Here is a tiny trained network, its code and every weight. The questions are about switching its units off for an input and a target symbol, where a switched-off unit gives its printed mean instead of its output.

import numpy as np


def w(rows, s, z=0):
    codes = np.array(rows[::2]) - 128.0
    scale = np.full(codes.shape[1], s)
    scale[-1] = z or s
    return codes * scale


def f(y):
    return y / 2 * (1 + np.tanh(0.7978845608 * (y + 0.044715 * y**3)))


def softmax(a):
    e = np.exp(a - a.max(-1, keepdims=True))
    return e / e.sum(-1, keepdims=True)


def log_softmax(a):
    a = a - a.max(-1, keepdims=True)
    return a - np.log(np.exp(a).sum(-1, keepdims=True))


def net(x, mask):
    ids = ['δζημτφψ'.index(c) for c in x.split()]
    T = len(ids)
    res = E[ids] + P[:T]
    r = res
    for j in range(3):
        rows = slice(2 * j, 2 * j + 2)
        q, k, v = (r @ M[0][rows].T for M in (Q, K, V))
        z = softmax(np.where(np.tri(T) > 0, q @ k.T / 2**0.5, -1e9)) @ v
        o = O[0][rows]
        res = res + np.where(mask[j], z, o[:, -1]) @ o[:, :-1]
    y = f(res @ A[0][:, :-1].T + A[0][:, -1])
    res = res + np.where(mask[3:7], y, B[0][:, -1]) @ B[0][:, :-1]
    return log_softmax(res[-1] @ U[:, :-1].T + U[:, -1])


Q, K, V, O, A, B = {}, {}, {}, {}, {}, {}
E = w([
[107,157,209,134,113],'δ',
[151,105,117,130,173],'ζ',
[164,122,129,150,178],'η',
[168,86,166,117,138],'μ',
[177,75,185,104,131],'τ',
[173,51,94,109,135],'φ',
[148,147,89,87,3],'ψ',
],0.018)
P = w([
[199,238,133,92,156],'0',
[105,145,134,70,185],'1',
[111,122,158,84,158],'2',
[105,99,161,105,138],'3',
[106,82,167,119,126],'4',
[100,72,168,132,109],'5',
[105,54,168,146,93],'6',
[94,32,157,152,85],'7',
[98,25,162,168,80],'8',
[96,11,155,170,75],'9',
],0.012)
Q[0] = w([
[87,195,91,59,46],'H0',
[62,203,72,117,86],'H0',
[124,91,176,168,85],'H1',
[120,39,247,96,174],'H1',
[164,104,153,75,48],'H2',
[149,171,174,104,167],'H2',
],0.012)
K[0] = w([
[186,148,5,85,79],'H0',
[226,86,54,64,128],'H0',
[83,76,140,194,104],'H1',
[134,25,103,160,23],'H1',
[58,137,211,183,97],'H2',
[170,89,135,119,154],'H2',
],0.011)
V[0] = w([
[85,130,108,101,120],'H0',
[107,245,160,165,121],'H0',
[88,162,70,103,93],'H1',
[195,92,61,98,129],'H1',
[171,140,119,178,193],'H2',
[113,81,86,165,97],'H2',
],0.012)
O[0] = w([
[125,134,103,168,104,107],'H0',
[60,158,131,96,90,202],'H0',
[110,105,59,121,5,58],'H1',
[250,140,101,127,150,205],'H1',
[118,60,50,146,154,62],'H2',
[73,196,144,139,188,2],'H2',
],0.011,0.0049)
A[0] = w([
[63,77,152,158,139,250],'N0',
[159,32,101,179,146,49],'N1',
[109,64,171,86,160,229],'N2',
[2,104,108,139,116,159],'N3',
],0.0096,0.0027)
B[0] = w([
[73,174,60,47,254,183],'N0',
[63,224,192,195,113,207],'N1',
[170,158,130,125,148,254],'N2',
[138,124,87,227,109,165],'N3',
],0.0097,0.0078)
U = w([
[249,148,99,166,122,200],'δ',
[78,216,224,208,83,180],'ζ',
[125,155,108,149,132,61],'η',
[129,140,183,81,145,3],'μ',
[114,2,157,159,52,175],'τ',
[118,142,88,154,142,104],'φ',
[123,146,152,91,140,44],'ψ',
],0.0061,0.0065)

Each question gives the input, a string of symbols that net reads in full, and the target symbol t.
The units are the heads (2 rows each of Q, K, V and O) and the neurons (one row each of A and B). Each row of codes is followed by its name. A weight is (code - 128) times the scale printed after its matrix; where a second scale follows, it is the last column's (O, A, B and U).
mask holds one flag per unit, heads first, then neurons. A switched-off unit (its flag False) gives its mean, the last column of its rows in O or B, instead of its output. The means were averaged over made-up inputs and are rounded, as every weight is.
A unit's drop is (log p(t) with every unit on - log p(t) with that unit switched off) / (log p(t) with every unit on - log p(t) with every unit switched off).
The circuit of an input: a set's keep is (log p(t) with only the set's units on - log p(t) with every unit switched off) / (log p(t) with every unit on - log p(t) with every unit switched off). Starting from all 7 units, units are removed one at a time, each time the one whose removal leaves the highest keep (on an exact tie, the one counted first), for as long as the keep stays at least 0.8.
units of the circuit, in order: the units of the circuit, biggest drop first
unit that matters most: the unit with the biggest drop
top k neurons: the k neurons with the biggest drops, biggest first
drop of u: that unit's drop, to one decimal
input η δ δ δ ζ τ, target μ: unit that matters most => H1
input φ ζ ψ δ, target τ: top 3 neurons => [N1 N2 N0]
input ζ τ η η τ ζ, target ζ: units of the circuit, in order => [N1 H0 H2]
input ψ φ ζ ζ ψ η μ η, target ζ: units of the circuit, in order => [N1 H0]
input μ φ ζ φ η δ, target δ: units of the circuit, in order => [H1 N1]
input ζ μ ζ μ ψ ζ δ, target τ: units of the circuit, in order => [H1 N1]
input ζ η ψ ζ τ τ τ φ τ, target ζ: top 2 neurons => [N1 N0]
input φ ψ δ ψ η, target τ: units of the circuit, in order => [H1 N2 N0]
input δ τ ζ ψ ζ, target τ: top 3 neurons => [N1 N2 N0]
input ψ δ μ, target τ: top 2 neurons => [N0 N1]
input δ δ δ ψ τ, target τ: top 2 neurons => [N0 N1]
input δ τ ψ η, target τ: drop of N3 => 0.0
input ψ ζ η μ φ φ φ, target ζ: drop of N0 => 0.1
input η ψ ζ φ ψ τ φ τ τ, target ζ: drop of H2 => -0.2
input η φ τ τ ψ τ ζ μ μ, target ζ: drop of H0 => 0.8
input φ τ δ, target δ: unit that matters most => N1
